Below is a small trained network, with its code and all its weights. Each question gives an input and a target symbol and asks what happens when units are switched off, that is, made to give their printed mean instead of their output.

import numpy as np


def w(rows, s, z=0):
    codes = np.array(rows[::2]) - 128.0
    scale = np.full(codes.shape[1], s)
    scale[-1] = z or s
    return codes * scale


def norm(h):
    return h / np.sqrt((h * h).mean(-1, keepdims=True) + 1e-5)


def softmax(a):
    e = np.exp(a - a.max(-1, keepdims=True))
    return e / e.sum(-1, keepdims=True)


def log_softmax(a):
    a = a - a.max(-1, keepdims=True)
    return a - np.log(np.exp(a).sum(-1, keepdims=True))


def net(x, mask):
    ids = ['ΓΔΞΠΦΨΩαβεζηλμτ'.index(c) for c in x.split()]
    T = len(ids)
    res = E[ids] + P[:T]
    u = 0
    for l in range(2):
        r = norm(res)
        for j in range(3):
            rows = slice(3 * j, 3 * j + 3)
            q, k, v = (r @ M[l][rows].T for M in (Q, K, V))
            z = softmax(np.where(np.tri(T) > 0, q @ k.T / 3**0.5, -1e9)) @ v
            o = O[l][rows]
            res = res + np.where(mask[u + j], z, o[:, -1]) @ o[:, :-1]
        u += 3
    return log_softmax(norm(res)[-1] @ U[:, :-1].T + U[:, -1])


Q, K, V, O = {}, {}, {}, {}
E = w([
[112,54,188,92,116,104,114,172],'Γ',
[105,120,217,135,180,195,89,149],'Δ',
[30,250,8,208,31,66,204,237],'Ξ',
[134,128,213,194,184,80,173,128],'Π',
[172,166,135,56,207,128,224,112],'Φ',
[83,56,80,127,167,67,193,66],'Ψ',
[166,43,151,182,99,176,216,94],'Ω',
[88,171,154,56,41,172,155,35],'α',
[221,132,65,114,155,168,51,187],'β',
[160,101,187,137,117,210,196,150],'ε',
[81,34,180,112,180,221,197,143],'ζ',
[117,45,227,199,102,189,115,102],'η',
[118,120,106,192,201,201,136,61],'λ',
[178,135,163,170,104,119,115,118],'μ',
[175,43,217,101,209,130,89,38],'τ',
],0.0022)
P = w([
[132,83,173,145,87,197,250,158],'0',
[133,91,156,148,91,176,215,140],'1',
[131,87,159,151,113,171,195,136],'2',
[127,91,162,156,116,166,180,125],'3',
[134,88,159,157,126,155,155,123],'4',
[129,95,167,153,132,157,143,119],'5',
[129,101,158,157,137,148,129,107],'6',
[130,102,157,146,144,142,116,105],'7',
[135,110,163,150,156,140,110,105],'8',
[129,108,169,141,157,126,99,97],'9',
[126,111,164,143,165,123,90,93],'10',
[131,106,167,151,163,126,87,91],'11',
],0.0016)
Q[0] = w([
[19,255,22,26,13,17,249,199],'L0H0',
[233,12,246,192,174,195,22,98],'L0H0',
[25,247,32,30,18,29,247,164],'L0H0',
[142,79,147,121,173,175,99,42],'L0H1',
[115,186,98,131,73,74,145,198],'L0H1',
[111,150,102,146,53,103,139,190],'L0H1',
[108,201,92,171,117,104,186,173],'L0H2',
[127,55,179,78,184,183,99,109],'L0H2',
[137,74,198,123,142,95,75,98],'L0H2',
],0.0057)
K[0] = w([
[151,96,77,161,82,203,132,219],'L0H0',
[61,159,182,98,161,60,159,40],'L0H0',
[156,82,71,166,86,198,135,215],'L0H0',
[226,139,89,68,117,199,45,161],'L0H1',
[35,148,165,167,124,46,192,99],'L0H1',
[42,129,176,197,82,111,172,122],'L0H1',
[58,134,180,194,180,5,157,72],'L0H2',
[172,132,87,73,196,254,111,184],'L0H2',
[214,190,96,121,67,165,27,198],'L0H2',
],0.0053)
V[0] = w([
[129,99,126,132,72,128,127,37],'L0H0',
[166,147,114,41,101,190,99,108],'L0H0',
[34,210,85,163,96,146,199,148],'L0H0',
[62,67,132,97,60,109,123,35],'L0H1',
[185,182,36,91,128,186,87,225],'L0H1',
[106,115,56,252,87,160,97,161],'L0H1',
[177,153,69,157,183,121,56,172],'L0H2',
[71,169,131,227,45,61,143,80],'L0H2',
[57,149,198,164,111,136,119,48],'L0H2',
],0.0023)
O[0] = w([
[99,161,24,69,119,111,144,146,195],'L0H0',
[187,152,113,91,116,188,102,42,38],'L0H0',
[68,176,221,123,66,87,190,117,102],'L0H0',
[142,173,161,206,201,145,165,61,100],'L0H1',
[163,108,116,99,65,53,94,204,20],'L0H1',
[252,93,115,136,81,148,33,115,146],'L0H1',
[192,200,41,106,157,149,106,103,6],'L0H2',
[126,93,236,107,136,110,63,81,54],'L0H2',
[69,105,216,94,60,61,123,147,183],'L0H2',
],0.0022,0.0016)
Q[1] = w([
[66,84,201,128,208,162,163,74],'L1H0',
[191,41,153,160,225,133,149,192],'L1H0',
[36,128,202,214,181,104,110,76],'L1H0',
[68,226,202,88,145,212,155,22],'L1H1',
[62,181,249,3,83,85,146,14],'L1H1',
[136,128,183,129,211,190,113,59],'L1H1',
[111,73,174,186,183,76,119,158],'L1H2',
[53,150,148,150,153,197,169,40],'L1H2',
[146,115,145,159,183,86,126,181],'L1H2',
],0.0058)
K[1] = w([
[48,89,172,118,65,165,142,42],'L1H0',
[123,177,203,136,253,36,160,65],'L1H0',
[49,76,164,205,44,183,117,90],'L1H0',
[159,114,155,143,64,235,135,142],'L1H1',
[177,54,188,84,36,219,166,132],'L1H1',
[202,110,166,119,163,225,82,138],'L1H1',
[181,25,104,198,205,60,43,191],'L1H2',
[70,30,186,239,201,95,164,42],'L1H2',
[229,129,51,144,230,125,70,232],'L1H2',
],0.0057)
V[1] = w([
[195,160,18,80,117,179,96,225],'L1H0',
[176,93,181,18,216,129,215,146],'L1H0',
[72,145,139,73,132,46,68,33],'L1H0',
[64,86,110,75,96,54,134,66],'L1H1',
[81,215,88,207,81,89,116,156],'L1H1',
[130,218,158,198,94,162,123,123],'L1H1',
[79,108,166,155,187,3,95,76],'L1H2',
[71,219,191,72,114,117,196,34],'L1H2',
[105,111,177,217,33,148,189,124],'L1H2',
],0.0025)
O[1] = w([
[171,75,218,111,194,136,142,35,1],'L1H0',
[211,239,86,182,99,75,2,56,176],'L1H0',
[159,114,118,213,84,111,188,215,53],'L1H0',
[84,84,71,75,115,82,1,149,107],'L1H1',
[78,127,75,200,233,228,108,68,70],'L1H1',
[118,210,57,239,133,175,171,69,135],'L1H1',
[195,109,157,70,119,185,185,52,127],'L1H2',
[201,51,170,94,212,165,68,100,138],'L1H2',
[190,155,58,74,197,78,74,103,242],'L1H2',
],0.0024,0.0033)
U = w([
[11,12,114,4,48,21,11,249,145],'Γ',
[19,252,250,65,226,238,14,234,75],'Δ',
[5,235,22,248,13,90,154,253,168],'Ξ',
[139,164,253,253,248,8,223,171,123],'Π',
[155,253,87,4,252,77,250,173,111],'Φ',
[4,16,38,104,163,2,253,5,105],'Ψ',
[226,11,77,230,6,142,250,23,2],'Ω',
[29,226,183,3,3,167,147,1,169],'α',
[248,30,11,136,160,136,62,218,114],'β',
[252,199,153,108,52,254,246,243,160],'ε',
[10,15,146,37,218,250,245,205,89],'ζ',
[47,10,253,243,27,238,21,107,133],'η',
[49,176,13,244,246,250,120,12,170],'λ',
[253,252,117,184,11,6,12,78,89],'μ',
[221,24,203,20,248,154,34,7,120],'τ',
],0.0059,0.0032)

Each question gives the input, a string of symbols that net reads in full, and the target symbol t.
The units are the heads (3 rows each of Q, K, V and O). Each row of codes is followed by its name. A weight is (code - 128) times the scale printed after its matrix; where a second scale follows, it is the last column's (O and U).
mask holds one flag per head, layer by layer. A switched-off head (its flag False) gives its mean, the last column of its rows in O, instead of its output. The means were averaged over made-up inputs and are rounded, as every weight is.
A unit's drop is (log p(t) with every unit on - log p(t) with that unit switched off) / (log p(t) with every unit on - log p(t) with every unit switched off).
The circuit of an input: a set's keep is (log p(t) with only the set's units on - log p(t) with every unit switched off) / (log p(t) with every unit on - log p(t) with every unit switched off). Starting from all 6 units, units are removed one at a time, each time the one whose removal leaves the highest keep (on an exact tie, the one counted first), for as long as the keep stays at least 0.8.
circuit, biggest first: the units of the circuit, biggest drop first
most important unit: the unit with the biggest drop
which heads matter: for each layer, one digit per head in row order, 1 if its drop is at least 0.15 and else 0, layers parted by /
input η Ψ Γ β μ Ψ λ λ μ, target Γ: which heads matter -> 010 / 111
input λ Ξ β, target λ: most important unit -> L1H1
input λ β ε λ Δ Δ Γ Π α, target τ: which heads matter -> 000 / 100
input α Ω Π λ β ε ε, target Ξ: which heads matter -> 010 / 001
input β Φ τ, target β: which heads matter -> 111 / 001
input β ε Δ Φ, target μ: which heads matter -> 110 / 101
input α Ξ ε λ α Δ β ε Π η Ω, target Ξ: circuit, biggest first -> [L1H2 L0H1]
input η β λ Ψ Ξ Ξ λ η, target λ: which heads matter -> 001 / 111
input Ω η λ Φ λ Ψ η β Φ μ ε, target μ: circuit, biggest first -> [L1H0 L0H1]
input τ η β λ λ μ τ α ε, target τ: which heads matter -> 111 / 100
input Γ β λ, target Ψ: circuit, biggest first -> [L1H0 L0H1 L1H2 L0H2]
input λ Ψ Δ μ η μ β Γ α, target τ: which heads matter -> 010 / 100
input Ψ λ μ λ β, target Γ: circuit, biggest first -> [L0H1 L1H2 L1H0 L1H1]
input λ μ λ Γ λ Π β λ Δ, target Ξ: which heads matter -> 110 / 001
input ζ Ξ τ Γ λ β η, target β: most important unit -> L0H2
input α α η Δ λ λ η η β η λ Ξ, target λ: circuit, biggest first -> [L1H1 L0H0]
input α Φ λ Ψ ε λ Ω α β Δ Ω μ, target τ: circuit, biggest first -> [L1H0 L0H2 L0H1]
input λ α β, target τ: which heads matter -> 100 / 100
input Ω β Γ ζ Δ η Φ Γ λ, target μ: which heads matter -> 010 / 101
input η β Γ λ η ε η λ Ψ ε, target Γ: circuit, biggest first -> [L0H1]
input η η η Φ λ β α ζ Γ Π Ψ, target Γ: which heads matter -> 010 / 011
input η λ β ε Π η Ξ η λ Γ, target λ: circuit, biggest first -> [L0H2 L1H1]
input λ Π β Φ Π Ψ τ, target β: circuit, biggest first -> [L0H2 L0H1]
